Rows lie near named flat spaces through zero. A row that begins with a name and a colon came from that space; any other row is followed by the name of its block's space that it lies nearest.
q760-q10: [  2 -19 -19  22  -7   1   0   3  -9  40  50  12  49  -9  -8  58 -15  -8
  -4  -8  -6]
q760-q10: [-18  20  -7  -5  15  -5   9 -14  -7 -32   0   7  -6   6 -16  12 -21 -18
 -22  -2   8]
q323-q561: [-42   0   1 -94  10   1   9  25  19   1  -4 -13  -7  21   1   1  48  -6
 -37 -13   8]
q188-q800: [-41 -40  -8 -63 -47  16  27  35  -2  43  42 -15 -24  -3  -2  39  74  19
   7 -13 -11]
q323-q561: [-23  33 -14 -34 -36   5   6  26  -7  50  -1 -17  -1 -22  31   6  22  14
   8   2 -24]
q760-q10: [-18  -3 -34  12 -35  12   6  16  17  -5 -49  -7   5  -9  16   3 -15 -13
 -10 -16 -15]
q188-q800: [  2  -6  10  14  11   3  -4   0 -13  -8  23  16  18   6  -1   9 -15 -15
  -6   7  -1]
q188-q800: [ -5  14 -11  24   6  -6   6 -19 -16 -24   4   7 -13  -7  -9  11 -26  -3
  -5   8  -5]
q323-q561: [  5 -42 -16  -3  -1  -3  14   8  25  19  23  -1  41  20 -32  48  -1 -23
  -9 -35  30]
q323-q561: [-18   4  28 -28  -8  21 -15   0  -6 -21 -15   9 -35  -8   5 -38  39  18
   0  11  -9]
q323-q561: [ -3  -1 -11  29 -25  12   0   3  -4  11   7  12  29 -11  -7  26 -21 -18
   3 -12  -1]
q188-q800: [  7 -11  26 -21   6   7 -17  16   0  23  12   3  12   3  18 -17  24   7
   4   8 -10]
q760-q10: [-12 -17 -26  -1 -34   8  13  26  24  -5 -55 -19 -12   3  23 -12   1  -7
  -1 -14 -12]
q760-q10: [ -9   7  11 -18  16  -8   3   8 -38  27  74   7  10  -5  10  22  22  16
   4  31 -11]
q200-q30: [-22  38 -35   4 -29  -2  22  -5   0   9  -2  -5  14 -15 -25  34 -14 -13
   1 -21  24]
q760-q10: [ 23 -10  23   2 -11   8 -13  -1  19   2 -36  -9 -22   0   5 -44  19  15
  24  -5   4]
q200-q30: [ -8  -4  -5   9  27 -13  16  -3 -13 -54  -2   1 -23  20   3 -10 -17 -11
 -15  19   2]
q200-q30: [ -5  25  -1   9 -49  22  -8   1   4  22 -26   1  -1 -30  -1 -11  10   9
  23 -14   0]
q200-q30: [ 38  -8  18  35   6   3 -31  10   0  24  -5   6  34  -8  29 -39   4  18
  26  20  -4]
q188-q800: [  8 -15  15 -11   2   7  -8  29  15   4 -17  -1  23  18  23 -27   9 -14
   0   0   4]
q200-q30: [-13   6   7 -11 -19  15  -5  -8   4  -5 -15   5 -18  -9  -9   1   3  -3
  -4 -13  -9]
q200-q30: [-15  32 -16  11  -4   1   7   1  -3 -14  -7   9  29  -1  -7  14 -33 -30
 -15  -8  15]
q760-q10: [ 14 -12  -9  20 -16   6 -15  10   6  39   1   1  33 -16  15   5   5  12
  12  -2 -10]
q200-q30: [ 15 -21  -8  18  27 -16   6  -5   4 -16   7  -1   8  17  -6   8 -19  -8
  -8   3   8]
q760-q10: [-13  46  11 -11  26  -4  -6 -23 -13 -31   0  13  -5   0 -15  -6 -20 -13
 -20   6  10]
q323-q561: [  1 -34  14   3  23   2   0   0   5 -51 -12   9 -16  24  -4 -22   3  -9
 -13   7   7]
q323-q561: [-14  21  -7 -52   6 -12  13  23  16  16 -16 -22   4  17  17   0   2 -17
 -18 -11   1]
q188-q800: [ 21 -47  -1  22  21  -3 -12  -7   5  17  31  12  33   9  -4  40 -26 -12
 -16  -8 -20]
q323-q561: [-20 -14  -5  -7 -19  17   4  17   8  -5  -3  11  23   7  -6  18  -4 -29
 -16 -18   4]
q200-q30: [  2  14  11 -14 -25  11 -11  19  -2  42   1  -5  11 -17  21 -17  30  18
  22   4  -6]
q760-q10: [ 19 -33   6   9 -14   4  -1   4  20  -7 -34 -14 -30   4   5 -34  24  21
  23  -3   3]
q188-q800: [ 25   4  -1   2  15 -26  15  -6  -6  26  32 -19  -7   5  -7   9   6  18
  26   8  16]
q188-q800: [-15 -22 -24 -14 -18 -12  38  11  -9  16  33 -21 -29   3  -6  38  21  13
  12  -2  -2]
q323-q561: [ 32 -23  -7   3  33 -33  25  24  26 -14 -32 -33  -2  49  28 -19 -38 -30
  -2  -1   6]
q760-q10: [-15   8 -18 -27  18 -17  22  15  12 -21 -18 -16  -1  26   7   3 -15 -25
 -26  -5   8]
q200-q30: [ 13   6   6 -33  14  -7 -20   9   4  78  49  -2  55  -9   4  28  25  15
   0  -4   0]
q188-q800: [-14  19  27 -28 -12  22 -19   2  -3  12   9  17  13 -12  -9 -12  32   4
   1  -4  11]
q200-q30: [ -5   7  -5 -12   3  -3  -4 -27  -1  15  20   2 -10 -15 -28  28   9  18
  -6 -11   0]
q188-q800: [ -6  15   9 -40 -19   2   6  18   8  22 -10 -19 -17  -3   8 -27  48  21
  20   0  15]
q323-q561: [ -6  38   5 -16 -16   7  -9  -8   1  29   1   2  11 -18 -10   9   0  -1
   3 -14   3]
[  2 -12  19 -44 -12  14 -20  30  27  28 -37 -13   2   3  31 -43  45  15
   3  -5 -10] => q188-q800
[ -3 -42   2 -37 -66  17  23  65  32  41 -50 -40 -31  14  51 -28  37  -4
  30 -20 -27] => q760-q10
[ -2  23  33 -25 -49  33 -23  -5   9  45  -8   7  -5 -30 -16 -13  39  16
  28 -24   6] => q323-q561
[  7 -16   2  -3   6  -3   0   3   6   6   5  -3   3   7   1   3   2   0
  -1  -2  -1] => q200-q30
[ 13 -23  10 -10 -22   8   0  34  15  35 -10 -13  14   8  26 -15  19  -2
  19  -6  -5] => q200-q30
[ -6  11 -18  18 -31  16  -7   1  16  22 -21   9  41 -13  -6  32 -40 -33
 -13 -34  -7] => q760-q10
[ -2   6  17   0   3  10 -18 -22 -10 -14  -4  11 -29 -16  -5 -16  11  21
   0   9 -15] => q200-q30
[-17  26 -28  -5  44 -26  14  -3  -8 -33   2  -1  17  19   6  21 -46 -29
 -43  10  -1] => q323-q561
[-56 -34 -11 -13 -40  40  -1  20 -12 -15  23  32  17 -13 -11  32  37  -8
 -25  -6  -9] => q323-q561
[ -6  16 -16   9  37 -18   4 -16 -10 -27  11   6  11   8  -7  17 -32 -12
 -27  10   4] => q323-q561
[ 41 -41 -15  24   7 -11  -9   6  45   8 -50 -21  17  12   7 -29   4  14
  12 -14  16] => q760-q10
[ 19  20  30  32  13   7 -20 -29  -6 -36 -21  18 -14  -4 -12 -33 -27  -6
   7   5   6] => q323-q561
[-12  30 -11 -14 -17 -12  33   7  -9  -4   2 -21 -29   0  -8  -9  22  10
  25   5  31] => q188-q800
[ -2  -4  13  -8 -19  19 -19 -27  11  11 -10  10 -18 -20 -25  11   7   9
  -3 -25 -13] => q200-q30
[ 41  20  22  13  20 -18  -2  -6  14  -6 -40 -19 -19  17  16 -44 -33  -9
  19   2   4] => q323-q561
[-31   1  21 -70   7   7  -2   1  -6   9  24   1 -28   4  -2  16  30   2
 -26  -4 -24] => q200-q30
[ 28 -43 -10   7  14 -23  20  20  19   7  -5 -27  -3  29  16  -4  -3  -2
  13   0   5] => q323-q561
[-23  18   4  -6 -11  19 -16 -21 -12   0  21  25  10 -24 -28  19  15   7
 -10  -6   5] => q323-q561
[-31   1 -29 -47 -49   0  40  44  26  -3 -59 -44 -46   8  21 -31  50  11
  16 -12  14] => q188-q800

Each name stands for a flat space through zero: a line, a plane or more. A row that begins with a name and a colon came from that space; any other row is followed by the name of the space it lies nearest, among the names in its block.
q29q497: [ -4   0   2  21   8  39  -2  15  -2  28 -35 -24   0  10 -15 -21   4 -17
   6 -11  12]
q860q669: [ 22 -25 -15 -16 -34 -13   3   2 -17 -35  43  39  13   2  23   2   9   7
  36  32 -25]
q517q672: [ -5  -6   3  51 -19  45   8  17 -44  23 -15 -19   3 -27 -14 -14  38 -17
  -2  10  -4]
q153q851: [-16  -6  18  15   6   0   4   0   1  13  -4 -21   3 -11  -9  -5  14   8
 -30 -17  19]
q153q851: [-25  32  56   1  -3   9  30 -12  25  -3   5 -26 -20 -58 -22  19  19   3
 -54   4 -28]
q29q497: [-11 -39  -9  46 -12  18 -34  -8 -85  10 -33 -56   0 -17 -62 -31  13 -24
  32 -31   5]
q29q497: [-13   8  -3 -17 -14 -45  -1  -4  -2 -34  43  29   9 -20  14  37  10   8
  -6  12 -26]
q517q672: [-25   0   7  15  -6 -18  -6 -10 -30  -5   6 -21   8 -28 -24  18  16  -1
 -15  -9 -14]
q153q851: [ 23 -11 -16  18  -2 -10   2 -16 -38  -5  -3  -1 -27 -11   6  -6  -6  10
  -5   2   6]
q517q672: [-15 -24  46  12   8  20  -6 -12   5  10 -26 -57 -19 -21 -51 -41   3  -2
 -16 -42  26]
q860q669: [  5   7 -21  -6  21 -16  -7   1   9   7 -12   7  -4  25  16   7 -19   4
  -3 -11  15]
q860q669: [-32   5  28 -23  24  -8  14  -4  37   8 -25 -56  15  18 -19  17 -14   6
 -29 -33 -26]
q153q851: [ 11  29  18 -46   1  -8  18 -13  58  -4  31  39  14   9  22  13 -18  18
  -9  35  -2]
q517q672: [ 20 -18   8 -14  -5  -3   8 -20   0  -4  10  -2   2   7  -1 -16 -13  18
   3   9   5]
q860q669: [ 29  21 -26  30   4  11  -4   1 -18  17  -2  41 -29 -12  25  -9   1  -2
  -5  22  42]
q153q851: [ -2 -21 -20  15  -2  -3 -17   0 -36  11  -6 -10  22  16 -10  -8   2  -1
  17  -8  12]
q517q672: [ 19  -9 -23 -22  16  -3 -17  -5   6  -7 -25  -6 -15  38  -4 -13 -39  -9
  37 -17   0]
q29q497: [ 12  29 -13   2   6  17   0   6  17  25   1  36  10  12  19   0  -4  -3
   2  27  25]
q860q669: [  6  -1 -25 -17   7 -23  -4  10  11 -15   5  21  -1  25  27  15 -13   2
  12  -4  -8]
q153q851: [ -3  -5   7 -12   3   9  11  10  21   2  -6 -11  11  19   6  -1  -3   1
   1  -4 -13]
q153q851: [-10  16 -23  36   7   1 -30  13 -30   6 -16  12 -25 -22 -10   1  12 -27
   7 -15  25]
q860q669: [ 36   1 -13   1  -6 -13  17  -8  -3 -11  25  42 -23  -7  42   0  -3  23
 -13  28  14]
q860q669: [  9   7 -19  11   5 -17 -15   3  -8 -10   6  30 -28 -11  15   2  -1  -3
   0  -4  24]
q153q851: [ 17  -5  -9 -44 -16  -3  -1  -3  19 -23  23  28  23  28  10   3 -19  -1
  46  28 -30]
q29q497: [ -1  -4   2 -14   0  10  -3   7  16   1  -3  -1  13  18  -2  -5  -5  -6
  17   0  -6]
q860q669: [  3 -13 -16  -4  15 -21 -20   0   2  -2  -5   4  -6  21   4  -9 -15   3
   7 -25  29]
q517q672: [  3  13  14  11 -29   5  35 -27 -44  -8  17 -17   4 -46 -12  29  16  10
 -20  44 -61]
q517q672: [-24   2  41  23 -19  37   5   2  -7  19   4 -22  19 -39 -37 -15  36 -10
 -13   8   2]
q29q497: [-11  12 -18  63 -20  16  -7  -6 -81  39   7   4  32 -36 -16   8  40  -5
 -12  32  17]
q517q672: [ 25 -30 -14 -12  -2 -15  -6 -27 -28  -9  -1 -13   0  20  -8 -15 -27  15
  22  -1  -1]
q517q672: [-10  19  18  -6  -9  14   7  -5   6   1   2  -6   5 -18 -17  10   5  -9
  -1  15 -24]
q29q497: [  3   3  -1  -7   2   7  -7  -6  -2  -5 -16 -12 -13   1 -17  -4 -14 -13
  18  -6 -14]
q153q851: [-19  13  40  11  16   5  27  -3  30  21  -7 -29  -6 -20  -1   2  13  19
 -65 -14  16]
q860q669: [ -4 -14 -18 -53 -11 -45   6   5  17 -45  31  14  32  36  27  40 -15  10
  29   7 -65]
q29q497: [  0  16  20  -4  14  14  33  13  44  11 -10  -6 -12   4  25   6   2  11
 -39  -1  -3]
q29q497: [-13   9   4   7 -11  12   5   0 -17   5  -1 -13  17 -12 -15  14  12  -9
   3  13 -29]
q517q672: [-16  15   2   3  -9  -1  -2  -4 -17  -2   3  -7  11 -18 -18  20   8 -11
   3  10 -28]
q860q669: [ -4  -1  -2   6 -32  25   1  26 -11 -19  15  20   7 -17   0   4  29 -26
  34  23 -38]
q153q851: [  6  19 -20 -14  16  -5 -19  19  40   6   6  50   0  27  29  -3 -11  -7
  13   1  40]
q29q497: [ 11  -5  -8  17   6  20 -15  -9 -25  14 -30 -19 -18   1 -25 -24 -13 -14
  18 -10  15]
[  8  14 -23  11  -1   5 -10   6 -13   6  -2  24  -4   0   9   4   1 -11
  13  13   8] => q860q669
[ -4   0   0   1   0 -10   0 -13 -18  -7  -7 -20  -8 -10 -15   9  -6  -1
  -2  -7 -19] => q517q672
[ 17 -16 -44   3 -11 -15 -34  -7 -46  -3  11  28  20  21  -2  -6 -11  -7
  51  13  14] => q153q851
[-13  11  25 -25   2   8  34  18  55  -3   7  -4  16  12  24  19   7   9
 -25   6 -31] => q29q497
[ 11  25 -14  38   1  30  -9 -20 -55  27 -35 -18 -23 -27 -34  -6  -6 -21
   7  14   2] => q29q497
[  0 -30 -38   2   4  17 -18  32 -14  10 -30 -15  30  60   5 -11  -6 -19
  51 -19 -10] => q153q851
[-10  -5 -19  49  -3  13  -2  10 -62   7 -32 -35 -19 -22 -15   8  19 -19
  -3 -15 -21] => q517q672
[ -2 -28   6  -7 -23  11  -4   5 -12 -10  13  -6  27   6 -14 -13  12  -5
  32   7 -18] => q860q669
[ -5  -4 -20  17   2  -4 -12   5 -31   0 -16 -13  -5   1  -8   6   1 -12
  11 -13  -8] => q517q672
[ 28  30 -10 -10  29  16   2   8  53  21 -17  37 -30  25  33 -16 -27   1
  -7   5  48] => q29q497
[-27  -9 -17  50 -20  -7 -30  -1 -83   2   1 -17  11 -41 -39   8  34 -22
  11  -8  -4] => q29q497
[-22 -20  11   8  -7  12   4  23   4   8   0 -19  31   9  -3  -5  25  -3
  -1 -12  -5] => q29q497
[-29  11  28  26  12 -16  -8 -15   2  31  14  -5  16 -31 -16  -4  23  20
 -58 -13  64] => q153q851
[-10 -20  -1   9  -7 -12 -12  -1 -25 -11   2 -14   1  -9 -16  -3   8  -3
   8 -16  -4] => q29q497
[ -4  33  13  38  12  54  14  18  10  40 -37 -12 -23 -20  -5 -12  16 -19
 -26   3  19] => q860q669
[-26  24  -1   9 -13  -3  -3  11  -8   3  20  18  28 -20  -1  29  27 -11
  -4  19 -16] => q517q672
[ -1 -42   3 -19  -7   4  -5   8   6  -6   1 -19  32  37  -6 -21  -3   4
  30 -14  -7] => q860q669

Each name stands for a flat space through zero: a line, a plane or more. A row that begins with a name and a colon came from that space; any other row is followed by the name of the space it lies nearest, among the names in its block.
q33q198: [ 74   7 -27   1  -9  38 -11  15  13  55 -49 -21 -11  -5  21  12  30   3
  58  20  -3]
q26q211: [-50 -11   5  48 -32   7 -13 -40   0 -18  12  15  44 -11  62  35   3  20
 -48  41 -13]
q119q250: [ 53  42 -26 -28  12 -17   7   4   8 -22  24   4 -15  -5 -28  26  -9  -9
  24 -18  15]
q26q211: [-20 -14   6  -7   5 -15   1  -6   7 -24  17  34  22   0  -8  14  -7  -5
  -5  -5  12]
q119q250: [-61 -42  33  21  24 -12   3   5  -2  11  -5   1   8  17   2 -28   9   6
 -21   0   1]
q26q211: [-32   2  18 -10  27   4  -7 -12  -6  -1  19  -4 -11 -10 -19  -2   1 -16
 -21  -6  -7]
q33q198: [ 16  28   1  14   6  28  -8 -13  -7   7  17  -7 -13 -17  15  28  11   2
 -13  18 -22]
q783q390: [ 42  16  -6 -12  -6   4  14  29  -8   9 -11 -13 -29  10 -18 -24  -8   2
  19 -16  -4]
q38q496: [ 31 -13 -18 -24 -34 -22  19  22  -1 -19 -25  13   5  13 -15 -27 -21   2
  28 -21  11]
q119q250: [-23 -13   8   0 -18 -38  26  17 -14 -27  -2  -3  -6  23 -13 -46 -27  11
 -19 -22   3]
q119q250: [-36  -1  47  -7  35   9  11   8 -15 -21  49  50 -15  -4 -28  11 -15 -13
 -40  -4 -17]
q33q198: [-59  15  23  -6  10 -14   2 -13 -11 -25  38   6  -8  -3 -15  -4 -28 -11
 -56  -7  -3]
q783q390: [-13  15  -9 -16  -3  47 -44 -43   0  10  13 -15  14 -41   3  26  13 -26
  -7   7  -8]
q783q390: [-11  11  -8 -31   3  11 -22 -11  16   7   5  12  10 -13 -12  19 -10 -26
   4  -1  21]
q33q198: [-39   3   6  -7  -2 -15   2  -6   0   1  -5  -8  -7   3  -1 -14 -18  -8
 -29   4   4]
q33q198: [ 38  21  12   1  11  29  10  29 -15  25  -1 -11 -42   3 -11 -13   3   2
   7  -2 -22]
q119q250: [ 57   1 -29   3   6  27 -23  10  37  43 -24  12  25   0  22  45  30   1
  65  18  31]
q26q211: [ 15  49  -9 -20   5  41 -24  -4   2  40   0 -30 -32 -19  -4  13  -5 -23
  -5   9  -3]
q119q250: [-4 -9  7 21 -3 -2  2 16  3 -7 16 13 17 17  4 -3 -1 16  3 -9 13]
q38q496: [-11  13  -8  -6  11 -12  -7 -28   1 -17  17 -10   3 -15  -3  18   3  -8
 -12   0  -1]
q783q390: [-51 -25   8  16  -1   6 -19 -49  -2 -17  10   5  34 -24  23  21  18  -3
 -28  19 -15]
q38q496: [-39   9  -3 -33   6 -28  -5   1  16  -5   6   5   3   8 -24  -8 -30 -22
 -13 -15  36]
q33q198: [-45 -16  13  17  12 -21   1 -18   4 -20  19  14  21   3   9  12   2   6
 -26   7   4]
q38q496: [-55 -15 -10 -24  14 -29 -19 -44  15 -15   0 -10  26 -16 -10   7   1 -24
 -12  -4  20]
q33q198: [ 27 -22 -23  -6 -22  -3  -3 -17  -1  -9 -29 -12  17 -11   6  -7  18   2
  32  -3  -8]
q33q198: [ 11  26  13  15   3  14  12   3 -22   3  11 -17 -36  -4   5  -4  -2   8
 -27   9 -33]
q26q211: [ -9  26 -41 -28  14 -50 -19 -45  35 -55  48  19  46 -15 -16  63  -9 -17
   9 -15  52]
q38q496: [-31  40   6  -9  -4  15 -14   1   2  19  15 -14 -18  -2   1   1 -28 -14
 -38   6   9]
q119q250: [ -9 -29   8  23 -10 -20  17  19 -16  -7 -12 -26  -1  25  -3 -55   4  24
   3 -23  -4]
q38q496: [ -7   7  -7 -10 -21 -14   4   2   0 -17   4   5   5   5  -4  -8 -23  -1
  -9  -9  11]
q783q390: [ 35   4  -2   5 -16  50 -10  -9 -15  28 -26 -16 -16 -24  20   6  21  -2
   9  23 -39]
q119q250: [ 55 -13 -14  13 -20  26   1  11 -15  22 -37 -37 -11  -2   9 -30  28  16
  40  -5 -24]
q26q211: [  5  31 -12 -22  33 -33   5  -3   8  -8  18 -24 -23   3 -31   2  -6 -12
   3 -20  18]
q38q496: [-11 -37  -1   7  14 -16  -1 -24   5 -11 -10   4  24  -7   6   8  28   2
  14   5  -4]
q119q250: [ 20   4 -11  41  24  38 -34 -23   4  26  15 -44  16 -14  24  23  56  16
  26   5  -5]
q26q211: [-15 -13  -2   4   3 -14  -7 -23  -8 -48  40   2  30  -8 -16   0   8   4
  -1 -29   4]
q26q211: [ 31  18  -4  31 -29  12   9  18 -24 -13  17 -27 -11  11   8 -27  -3  30
  -2 -18 -16]
q38q496: [-29  44  10  10  10   7  -6  -9   0   7  31  -8 -19  -5  12  23 -17  -4
 -49  18  -2]
q26q211: [ -3   0  -2 -18  15 -30  11   8  15 -12   5  25   2  10 -16  11 -13  -8
   6  -5  22]
q783q390: [ 39  32 -11 -15   0   6   5  31  12  24  -8   4 -23  11  -6   8 -15  -4
  18   2  16]
q33q198: [-21  -4  -5 -36 -17  -9  -5 -27 -18 -41  12  -6   5 -21 -32 -22 -17 -22
 -14 -28  -9]
q119q250: [ 54  36 -34 -28  -9  11  -9 -15   8   5 -11 -12 -13 -23  -2  30   2 -15
  25   8  -2]
q783q390: [-16  -8   2  -2   3  17 -18 -18   8   9  -1   9  16 -13  10  20   9 -10
  -2  14   1]
q33q198: [ 28 -22  16  -9  25  19   7  33  -5  31 -20   0 -22  10 -25 -27  18  -4
  36 -14  -6]
q38q496: [ 60   4  -5   8 -41  22  23  33 -16  16 -38   2 -25   8  18 -18  -6  18
  18  13 -28]
q783q390: [ 16   3   4 -23   0  -9  20  12  -1   1 -18  21 -23  -1 -10   2 -15 -11
   0   9 -10]
q783q390: [ -5  24 -22 -21 -19 -18  -7  -9   2 -24  16 -17   5  -2 -16  -9 -23  -8
  -5 -24  21]
q38q496: [ 15 -18  12  31  -3   9  18  11  -5  19 -28  11  -8   7  32   6  16  20
   0  33 -26]
q783q390: [-24  -7  25  23  30 -23  21  -6 -10 -20  22  11 -11   5   2   8   6  12
 -30  10 -19]
q26q211: [ 27  12   8   5   1  11  15  33 -16  25 -16 -28 -41  14  -8 -36  -1   9
   5  -8 -16]
[ 23 -37  13   0  23  19   5   4 -14  20 -29 -13 -15  -7 -12 -24  37  -1
  31  -4 -30] => q33q198
[-52  16   2 -22  28  23 -41 -55  13  15  17  -6   9 -40   1  43   9 -39
 -30  22   1] => q26q211
[ 36 -21  -4  36 -22  14   6  22 -19   6 -15 -33   3  16  11 -43  23  34
  31 -19 -14] => q119q250
[-63   4   4  18  12 -14 -21 -52  -1 -38  50 -10  31 -18   9  24   6  -1
 -44  -1   2] => q783q390
[ -8  -5  -6  28 -23 -37  20   3  11 -26   3  29  25  20  33  20 -15  26
 -15  18  13] => q26q211
[  9 -66  -3  36 -29 -47  33  13  -3 -47 -17  31  46  30  18 -23  11  43
  27 -11   3] => q26q211
[-43 -41  19   2  49   9 -27 -19  24  10  18  34  42  -7  -6  33  32 -15
  13   4  22] => q33q198
[-11  14   4  -2  -9  11  -3 -18 -14 -12  12  -6  -8 -16   2   3  -7  -6
 -26   5 -20] => q119q250
[ 2 -3  5  2 -5  2  5 10 -1  0 -1 11 -1  5  1 -3 -6  3  0  0 -1] => q26q211
[-51   9   9 -15  17 -62  19   2   6 -43  36  16   0  19 -29  -8 -37  -5
 -37 -22  28] => q119q250
[-29   9   9 -15  -5 -13   5  -5 -13 -22  17  -3 -11  -2 -19 -19 -25 -10
 -31 -14  -4] => q33q198
[-34   1  22  -4  23  -2  -3   4   1  -5  29  18   0   4 -16   3 -10  -9
 -21  -8   9] => q33q198
[-48   3  10 -30  37   6 -24 -34  16  15   7   9   1 -26 -12  31   3 -39
 -21  17   6] => q26q211
[  8  14  -6  16  -3  13  -8 -26  -5 -14  19  -1   8 -19  18  31  12   5
 -11  14 -17] => q33q198
[ -6  15 -10  -2   1 -33   7  -4  12 -34  29  22  16   7  -4  23 -18   3
  -8  -7  24] => q26q211
[-62  42 -10 -31  28  -5 -47 -46  22 -25  72  -2  29 -24 -28  42 -18 -37
 -32 -22  46] => q783q390
[-28  19   2   2   0 -33   9  -1   6 -34  37  19   9  11  -5  13 -28   4
 -31  -7  20] => q38q496
[-48 -69   6  -3   6 -40   0 -37  -2 -52   4  19  51  -7 -13 -13  18  -1
   5 -20   2] => q33q198
[ 33 -21  -4  17 -30  12   8  19 -13  -6 -13  -1  10   9   8 -25   8  22
  25 -12 -10] => q26q211
[-55  -4  35  -3  14   3   5 -22 -29 -16  19  -6 -23 -16 -13 -18  -8 -13
 -57   2 -38] => q119q250
[ 13  49  -5 -26   8  37 -20   3   7  45  -5 -18 -35 -15  -4  17 -11 -27
  -7  15   1] => q26q211
